Below is a small trained network, with its code and all its weights. Each question gives an input and a target symbol and asks what happens when units are switched off, that is, made to give their printed mean instead of their output.

import numpy as np


def w(rows, s, z=0):
    codes = np.array(rows[::2]) - 128.0
    scale = np.full(codes.shape[1], s)
    scale[-1] = z or s
    return codes * scale


def f(y):
    return y / 2 * (1 + np.tanh(0.7978845608 * (y + 0.044715 * y**3)))


def softmax(a):
    e = np.exp(a - a.max(-1, keepdims=True))
    return e / e.sum(-1, keepdims=True)


def log_softmax(a):
    a = a - a.max(-1, keepdims=True)
    return a - np.log(np.exp(a).sum(-1, keepdims=True))


def net(x, mask):
    ids = ['ΠΦΨβγζμξσ'.index(c) for c in x.split()]
    T = len(ids)
    res = E[ids] + P[:T]
    u = 0
    for l in range(2):
        q, k, v = (res @ M[l].T for M in (Q, K, V))
        z = softmax(np.where(np.tri(T) > 0, q @ k.T / 4**0.5, -1e9)) @ v
        res = res + np.where(mask[u], z, O[l][:, -1]) @ O[l][:, :-1]
        u += 1
        y = f(res @ A[l][:, :-1].T + A[l][:, -1])
        res = res + np.where(mask[u : u + 16], y, B[l][:, -1]) @ B[l][:, :-1]
        u += 16
    return log_softmax(res[-1] @ U[:, :-1].T + U[:, -1])


Q, K, V, O, A, B = {}, {}, {}, {}, {}, {}
E = w([
[197,120,104,67,115,84,163],'Π',
[115,147,122,237,190,137,196],'Φ',
[57,113,104,152,120,148,19],'Ψ',
[192,184,163,176,68,177,68],'β',
[164,106,85,147,110,58,51],'γ',
[102,6,150,104,55,149,141],'ζ',
[96,149,145,77,143,60,96],'μ',
[29,136,131,57,146,201,119],'ξ',
[134,115,110,52,111,223,185],'σ',
],0.012)
P = w([
[89,109,93,45,2,77,162],'0',
[162,74,169,89,181,145,136],'1',
[158,92,161,99,170,147,140],'2',
[155,104,150,103,162,147,140],'3',
[152,114,144,112,155,150,142],'4',
[150,124,136,118,151,151,141],'5',
[148,133,130,123,147,152,142],'6',
[145,142,125,128,142,154,142],'7',
[142,149,121,131,137,156,142],'8',
[141,156,117,138,134,157,141],'9',
[140,164,116,144,129,157,140],'10',
[137,172,115,150,127,161,142],'11',
[136,179,114,153,125,162,139],'12',
[135,183,112,156,121,161,140],'13',
],0.0097)
Q[0] = w([
[141,160,106,178,208,103,96],'0.h1',
[183,176,112,159,216,134,184],'0.h1',
[186,116,91,75,125,107,88],'0.h1',
[127,76,135,150,3,132,144],'0.h1',
],0.016)
K[0] = w([
[131,203,134,192,162,36,74],'0.h1',
[220,254,144,98,161,82,220],'0.h1',
[199,41,97,138,124,53,142],'0.h1',
[215,61,65,152,39,224,83],'0.h1',
],0.0086)
V[0] = w([
[5,217,228,97,150,181,115],'0.h1',
[224,179,149,55,101,215,212],'0.h1',
[203,203,218,176,92,143,53],'0.h1',
[125,191,176,72,165,2,166],'0.h1',
],0.0062)
O[0] = w([
[213,80,41,131,117,75,127,78],'0.h1',
[64,97,106,163,148,64,39,170],'0.h1',
[60,41,10,3,188,135,191,9],'0.h1',
[110,118,106,188,84,246,90,139],'0.h1',
],0.0053,0.0014)
A[0] = w([
[114,153,84,125,84,106,155,3],'0.n1',
[146,122,69,97,172,92,136,129],'0.n2',
[118,118,95,145,79,93,97,70],'0.n3',
[147,148,159,105,183,19,115,47],'0.n4',
[103,133,171,141,143,96,126,104],'0.n5',
[168,179,185,144,109,106,141,67],'0.n6',
[199,87,74,146,103,84,175,95],'0.n7',
[85,36,88,208,141,92,57,72],'0.n8',
[212,122,131,119,109,141,78,34],'0.n9',
[5,131,170,74,178,113,98,39],'0.n10',
[156,79,113,87,157,35,137,112],'0.n11',
[173,97,108,72,135,166,217,90],'0.n12',
[174,213,104,123,191,54,132,48],'0.n13',
[163,154,50,106,151,142,123,127],'0.n14',
[95,134,98,104,89,132,170,86],'0.n15',
[180,96,122,120,193,148,88,59],'0.n16',
],0.015,0.007)
B[0] = w([
[251,19,102,70,155,180,189,3],'0.n1',
[168,175,104,204,177,126,38,138],'0.n2',
[149,147,117,101,125,181,179,110],'0.n3',
[194,194,222,140,155,192,187,103],'0.n4',
[187,129,86,114,116,143,153,82],'0.n5',
[104,137,138,142,155,198,129,81],'0.n6',
[154,138,221,162,104,181,154,89],'0.n7',
[148,129,223,154,96,208,160,173],'0.n8',
[97,148,244,133,164,193,153,111],'0.n9',
[125,168,181,144,116,216,172,204],'0.n10',
[104,106,166,95,75,170,190,171],'0.n11',
[80,129,166,131,90,213,182,143],'0.n12',
[78,95,178,139,88,198,156,146],'0.n13',
[90,127,142,77,154,26,122,254],'0.n14',
[157,159,156,208,124,187,98,67],'0.n15',
[157,134,98,134,106,187,131,88],'0.n16',
],0.016,0.00091)
Q[1] = w([
[35,199,185,198,3,98,149],'1.h1',
[56,224,197,115,29,129,46],'1.h1',
[154,105,100,130,80,112,129],'1.h1',
[154,183,154,133,172,137,171],'1.h1',
],0.0064)
K[1] = w([
[190,132,83,164,118,74,254],'1.h1',
[100,103,56,249,105,168,118],'1.h1',
[76,89,151,128,102,100,117],'1.h1',
[170,234,157,113,170,134,115],'1.h1',
],0.007)
V[1] = w([
[151,167,125,20,7,176,22],'1.h1',
[102,2,105,183,112,119,170],'1.h1',
[190,171,129,146,127,38,197],'1.h1',
[144,71,215,91,88,86,108],'1.h1',
],0.0097)
O[1] = w([
[2,158,241,212,171,140,122,253],'1.h1',
[175,143,16,159,118,166,98,130],'1.h1',
[176,158,142,66,125,115,121,100],'1.h1',
[93,173,162,194,124,107,103,169],'1.h1',
],0.011,0.005)
A[1] = w([
[110,116,179,132,131,166,129,23],'1.n1',
[113,135,127,87,151,67,73,127],'1.n2',
[186,152,139,105,182,131,193,99],'1.n3',
[237,91,189,179,124,144,145,77],'1.n4',
[116,154,89,88,121,47,49,121],'1.n5',
[164,97,55,80,75,104,134,160],'1.n6',
[139,131,185,97,85,251,146,132],'1.n7',
[91,88,64,69,44,138,132,89],'1.n8',
[154,88,158,100,89,208,89,30],'1.n9',
[128,124,80,62,106,43,39,137],'1.n10',
[150,149,133,81,187,205,98,44],'1.n11',
[123,90,73,59,107,174,146,180],'1.n12',
[183,130,61,112,132,52,162,2],'1.n13',
[166,188,101,150,190,124,89,105],'1.n14',
[182,85,77,78,86,144,168,136],'1.n15',
[123,10,170,90,115,104,187,43],'1.n16',
],0.02,0.0088)
B[1] = w([
[134,116,155,122,122,143,147,255],'1.n1',
[133,155,69,153,151,133,114,206],'1.n2',
[163,247,142,195,82,99,134,140],'1.n3',
[112,33,125,90,141,26,181,137],'1.n4',
[149,77,144,125,53,153,71,230],'1.n5',
[5,176,152,168,85,100,45,205],'1.n6',
[133,145,84,88,90,163,118,246],'1.n7',
[253,131,173,147,173,96,104,178],'1.n8',
[131,119,154,152,80,100,33,137],'1.n9',
[110,173,131,103,177,102,205,237],'1.n10',
[102,142,106,43,219,185,60,141],'1.n11',
[114,64,43,199,81,151,207,189],'1.n12',
[208,97,51,122,175,119,72,161],'1.n13',
[164,97,220,156,150,120,134,159],'1.n14',
[126,116,188,48,151,189,193,191],'1.n15',
[160,125,181,110,116,241,88,130],'1.n16',
],0.029,0.0094)
U = w([
[109,110,197,78,45,228,205,108],'Π',
[28,147,191,231,229,140,228,254],'Φ',
[101,113,84,214,16,154,3,65],'Ψ',
[164,115,134,62,167,182,88,100],'β',
[189,73,131,65,98,125,132,183],'γ',
[237,98,194,118,80,170,104,28],'ζ',
[224,183,114,83,126,146,163,174],'μ',
[142,85,66,107,152,212,147,74],'ξ',
[216,83,103,154,84,186,173,45],'σ',
],0.0044,0.0047)

Each question gives the input, a string of symbols that net reads in full, and the target symbol t.
The units are the heads (4 rows each of Q, K, V and O) and the neurons (one row each of A and B). Each row of codes is followed by its name. A weight is (code - 128) times the scale printed after its matrix; where a second scale follows, it is the last column's (O, A, B and U).
mask holds one flag per unit, layer by layer, with each layer's heads first. A switched-off unit (its flag False) gives its mean, the last column of its rows in O or B, instead of its output. The means were averaged over made-up inputs and are rounded, as every weight is.
A unit's drop is (log p(t) with every unit on - log p(t) with that unit switched off) / (log p(t) with every unit on - log p(t) with every unit switched off).
The circuit of an input: a set's keep is (log p(t) with only the set's units on - log p(t) with every unit switched off) / (log p(t) with every unit on - log p(t) with every unit switched off). Starting from the 12 units with the biggest drops (on a tie, the unit counted first), units are removed one at a time, each time the one whose removal leaves the highest keep (on an exact tie, the one counted first), for as long as the keep stays at least 0.8.
circuit, biggest first: the units of the circuit, biggest drop first
most important unit: the unit with the biggest drop
top k neurons: the k neurons with the biggest drops, biggest first
top k neurons in layer l: the k neurons of layer l with the biggest drops, biggest first
input γ Φ μ Ψ ζ Φ γ ξ μ σ μ σ, target Φ: top 3 neurons => [1.n6; 1.n10; 0.n12]
input ξ Φ Ψ ζ γ β Φ μ ζ, target Φ: top 2 neurons => [1.n10; 1.n6]
input μ β Ψ ζ Ψ σ Π β, target Φ: top neuron in layer 1 => [1.n5]
input Φ Ψ β, target β: circuit, biggest first => [0.n9; 1.n11]
input μ Φ ζ μ Φ Φ ξ γ σ ζ Φ, target Ψ: top 3 neurons => [1.n6; 1.n13; 1.n10]
input β σ γ γ μ Ψ ξ μ σ μ σ, target Ψ: circuit, biggest first => [1.n10; 1.n15]
input μ γ Φ μ μ β γ σ, target σ: circuit, biggest first => [1.n12; 0.n12; 1.h1]
input μ μ ξ μ β γ Φ Φ γ γ Ψ μ μ Π, target Π: top 2 neurons in layer 1 => [1.n15; 1.n6]
input γ σ μ σ μ μ, target Ψ: circuit, biggest first => [1.n15; 1.n10]
input ζ ξ μ Ψ, target Π: circuit, biggest first => [0.n8; 1.n1]
input ξ γ β γ, target Φ: top 2 neurons => [0.n11; 1.n5]
input β Φ ζ Φ μ β μ Ψ, target Π: circuit, biggest first => [1.n15; 0.n8; 1.h1]
input Ψ Ψ ζ μ γ σ Ψ ζ γ μ Ψ, target Ψ: top 3 neurons in layer 1 => [1.n5; 1.n15; 1.n2]
input Φ β Φ μ σ μ μ σ Φ ζ γ, target γ: circuit, biggest first => [1.n4; 0.n8]
input μ Φ μ μ β, target β: circuit, biggest first => [1.n11; 0.n9]
input μ Ψ ζ ξ μ γ μ σ Π μ ξ Ψ γ γ, target Ψ: top 4 neurons in layer 0 => [0.n14; 0.n10; 0.n4; 0.n12]
input Π ξ μ, target Π: top neuron => [0.n4]
input γ γ σ μ μ ξ μ ξ, target Φ: top 3 neurons => [0.n10; 1.n5; 1.n7]
input γ γ ξ γ μ β μ μ β Φ γ, target μ: circuit, biggest first => [1.n10; 1.n6; 1.h1]
input Ψ β σ Φ Ψ Π σ σ γ, target γ: top 2 neurons => [0.n2; 1.n4]
input Ψ σ β σ γ γ Π β ζ β Φ Φ γ, target Ψ: circuit, biggest first => [1.n5; 0.n14]
input μ ξ β, target Π: top 3 neurons => [0.n9; 1.n1; 1.n7]
input Π γ γ μ, target Π: most important unit => 0.n10
input Φ Φ Ψ Φ σ Ψ ζ Φ, target Ψ: circuit, biggest first => [1.n6; 1.h1]
input Ψ ζ Φ μ σ, target σ: circuit, biggest first => [1.h1; 0.n12; 1.n12]
input Π γ σ γ, target Φ: circuit, biggest first => [0.h1; 1.h1; 1.n5]
input γ γ Ψ Ψ, target Φ: top 2 neurons in layer 1 => [1.n5; 1.n7]
